Below are the code and all the weights of a small trained network. Each question names an input and a class and asks about switching units off, where a switched-off unit gives its printed mean instead of its output.

import numpy as np


def w(rows, s, z=0):
    codes = np.array(rows[::2]) - 128.0
    scale = np.full(codes.shape[1], s)
    scale[-1] = z or s
    return codes * scale


def norm(h):
    return h / np.sqrt((h * h).mean(-1, keepdims=True) + 1e-5)


def f(y):
    return np.maximum(y, 0)


def log_softmax(a):
    a = a - a.max(-1, keepdims=True)
    return a - np.log(np.exp(a).sum(-1, keepdims=True))


def net(x, mask):
    res = np.array(x, float).reshape(1, 8) / 4 @ E
    u = 0
    for l in range(2):
        y = f(norm(res) @ A[l][:, :-1].T + A[l][:, -1])
        res = res + np.where(mask[u : u + 14], y, B[l][:, -1]) @ B[l][:, :-1]
        u += 14
    return log_softmax(norm(res)[-1] @ U[:, :-1].T + U[:, -1])


A, B = {}, {}
E = w([
[129,149,153,162,115],'x0',
[149,115,122,145,134],'x1',
[133,141,146,155,120],'x2',
[203,40,179,66,158],'x3',
[194,205,103,77,137],'x4',
[157,96,106,129,146],'x5',
[135,129,131,140,129],'x6',
[136,116,113,147,2],'x7',
],0.0085)
A[0] = w([
[166,146,103,99,126,122],'0.n1',
[181,69,226,71,25,101],'0.n2',
[69,143,140,174,215,157],'0.n3',
[97,32,209,88,128,168],'0.n4',
[193,140,231,74,123,128],'0.n5',
[80,69,116,154,135,254],'0.n6',
[113,152,161,79,67,46],'0.n7',
[53,103,93,113,82,130],'0.n8',
[88,40,93,167,37,66],'0.n9',
[98,125,181,107,144,188],'0.n10',
[140,115,50,177,166,218],'0.n11',
[168,213,170,87,129,110],'0.n12',
[124,177,57,199,203,88],'0.n13',
[173,98,86,129,1,200],'0.n14',
],0.0089,0.0024)
B[0] = w([
[105,159,110,143,137,163],'0.n1',
[148,6,142,49,79,252],'0.n2',
[146,85,145,38,120,211],'0.n3',
[221,193,187,226,56,250],'0.n4',
[75,86,37,176,211,214],'0.n5',
[89,129,188,106,120,217],'0.n6',
[155,125,113,113,104,155],'0.n7',
[97,142,134,179,148,189],'0.n8',
[55,95,159,184,144,229],'0.n9',
[170,103,160,161,130,177],'0.n10',
[82,167,164,103,122,182],'0.n11',
[145,144,103,91,140,188],'0.n12',
[112,159,154,49,97,195],'0.n13',
[126,170,75,105,38,255],'0.n14',
],0.011,0.0059)
A[1] = w([
[79,206,63,78,130,41],'1.n1',
[106,115,81,95,119,52],'1.n2',
[176,152,105,74,179,178],'1.n3',
[66,177,197,138,100,77],'1.n4',
[160,75,149,196,214,106],'1.n5',
[103,180,100,206,98,108],'1.n6',
[88,225,145,184,172,59],'1.n7',
[138,139,60,137,170,101],'1.n8',
[112,133,157,77,63,158],'1.n9',
[213,130,36,113,126,86],'1.n10',
[114,80,58,176,248,4],'1.n11',
[22,75,172,127,108,33],'1.n12',
[126,83,191,169,129,158],'1.n13',
[67,149,67,197,63,4],'1.n14',
],0.011,0.0014)
B[1] = w([
[179,183,185,101,90,230],'1.n1',
[143,145,147,79,103,164],'1.n2',
[108,135,94,199,116,209],'1.n3',
[119,77,73,105,209,237],'1.n4',
[219,233,117,159,103,203],'1.n5',
[65,153,67,151,127,190],'1.n6',
[126,54,158,47,153,178],'1.n7',
[135,73,153,118,172,156],'1.n8',
[121,92,99,188,161,253],'1.n9',
[42,90,75,94,139,197],'1.n10',
[207,108,81,198,204,172],'1.n11',
[94,36,188,112,213,240],'1.n12',
[160,204,178,85,80,234],'1.n13',
[122,219,105,248,119,224],'1.n14',
],0.012,0.0058)
U = w([
[61,80,177,81,219,205],'0',
[9,116,102,199,156,159],'1',
[229,146,194,142,128,71],'2',
[134,26,156,169,71,160],'3',
[117,211,127,37,194,50],'4',
[91,189,39,144,105,251],'5',
[194,114,29,159,233,109],'6',
[115,33,9,87,87,47],'7',
],0.013,0.0019)

Each question gives the input, the list of numbers given to net, and the class t.
The units are the neurons (one row each of A and B). Each row of codes is followed by its name. A weight is (code - 128) times the scale printed after its matrix; where a second scale follows, it is the last column's (A, B and U).
mask holds one flag per neuron, layer by layer. A switched-off neuron (its flag False) gives its mean, the last column of its row in B, instead of its output. The means were averaged over made-up inputs and are rounded, as every weight is.
A unit's drop is (log p(t) with every unit on - log p(t) with that unit switched off) / (log p(t) with every unit on - log p(t) with every unit switched off).
The circuit of an input: a set's keep is (log p(t) with only the set's units on - log p(t) with every unit switched off) / (log p(t) with every unit on - log p(t) with every unit switched off). Starting from the 12 units with the biggest drops (on a tie, the unit counted first), units are removed one at a time, each time the one whose removal leaves the highest keep (on an exact tie, the one counted first), for as long as the keep stays at least 0.8.
units of the circuit, in order: the units of the circuit, biggest drop first
k most important neurons: the k neurons with the biggest drops, biggest first
top k neurons in layer l: the k neurons of layer l with the biggest drops, biggest first
drop of u: that unit's drop, to one decimal
input [-2,-3,-1,-3,1,3,1,-5], class 4: units of the circuit, in order => 1.n1
input [-4,-5,-2,-6,0,-3,-4,-1], class 0: units of the circuit, in order => 0.n14; 1.n12
input [-7,-8,-6,3,-1,8,4,-5], class 2: units of the circuit, in order => 0.n4; 1.n4; 1.n5
input [1,1,2,7,-8,6,-2,-2], class 2: units of the circuit, in order => 0.n4; 1.n13
input [-6,7,8,0,7,6,-6,1], class 5: top 2 neurons in layer 1 => 1.n3; 1.n12
input [-4,-7,-2,7,-6,8,4,0], class 2: units of the circuit, in order => 0.n4; 1.n13
input [-6,-8,-5,1,8,-1,-1,-1], class 6: top 2 neurons in layer 1 => 1.n11; 1.n3
input [7,-4,-6,-1,-2,-4,-1,7], class 1: top 2 neurons in layer 1 => 1.n14; 1.n12
input [7,-2,-6,-8,-2,-5,8,0], class 0: top 3 neurons in layer 1 => 1.n7; 1.n12; 1.n4
input [-3,4,-3,-2,-8,8,-7,0], class 0: 2 most important neurons => 1.n12; 0.n6
input [7,4,-4,-3,1,-3,-2,-3], class 4: 2 most important neurons => 0.n9; 0.n2
input [-8,6,-6,0,4,3,3,5], class 5: top 3 neurons in layer 0 => 0.n14; 0.n3; 0.n1
input [6,3,1,7,6,-6,2,1], class 7: 2 most important neurons => 0.n2; 1.n10
input [2,-8,-6,8,-3,1,-5,-7], class 2: units of the circuit, in order => 0.n4
input [1,7,-8,1,-6,-1,5,-6], class 2: 2 most important neurons => 0.n4; 0.n14
input [7,3,8,-2,-2,-3,3,6], class 1: 3 most important neurons => 0.n4; 0.n9; 1.n12
input [-2,2,-1,-1,-7,5,-4,0], class 0: top 2 neurons in layer 1 => 1.n12; 1.n4
input [4,-5,7,7,4,-6,8,0], class 6: 2 most important neurons => 0.n5; 0.n14
input [-7,-1,2,1,6,-8,-7,5], class 7: top 2 neurons in layer 0 => 0.n2; 0.n4
input [-2,2,6,7,8,-1,-5,-1], class 6: units of the circuit, in order => 0.n5
input [-8,-4,2,-4,-4,5,-4,5], class 1: top 2 neurons in layer 1 => 1.n14; 1.n12
input [-6,-3,-8,-3,1,-1,-8,0], class 4: top 3 neurons in layer 0 => 0.n2; 0.n9; 0.n4
input [-1,4,7,-1,-8,-7,0,-5], class 0: top 2 neurons in layer 1 => 1.n4; 1.n12
input [-4,-5,-2,-1,-4,2,2,0], class 0: top 2 neurons in layer 0 => 0.n6; 0.n14
input [3,-4,4,1,6,-4,2,0], class 6: drop of 0.n14 => 0.3
input [-1,7,-4,3,7,-7,-1,7], class 7: drop of 0.n2 => 0.3
input [1,-2,-8,4,-8,5,-2,-8], class 2: drop of 0.n4 => 0.1
input [6,3,-3,4,4,5,-5,6], class 7: drop of 0.n4 => 0.0
input [2,3,-3,-6,2,8,0,-4], class 4: top 2 neurons in layer 0 => 0.n9; 0.n2
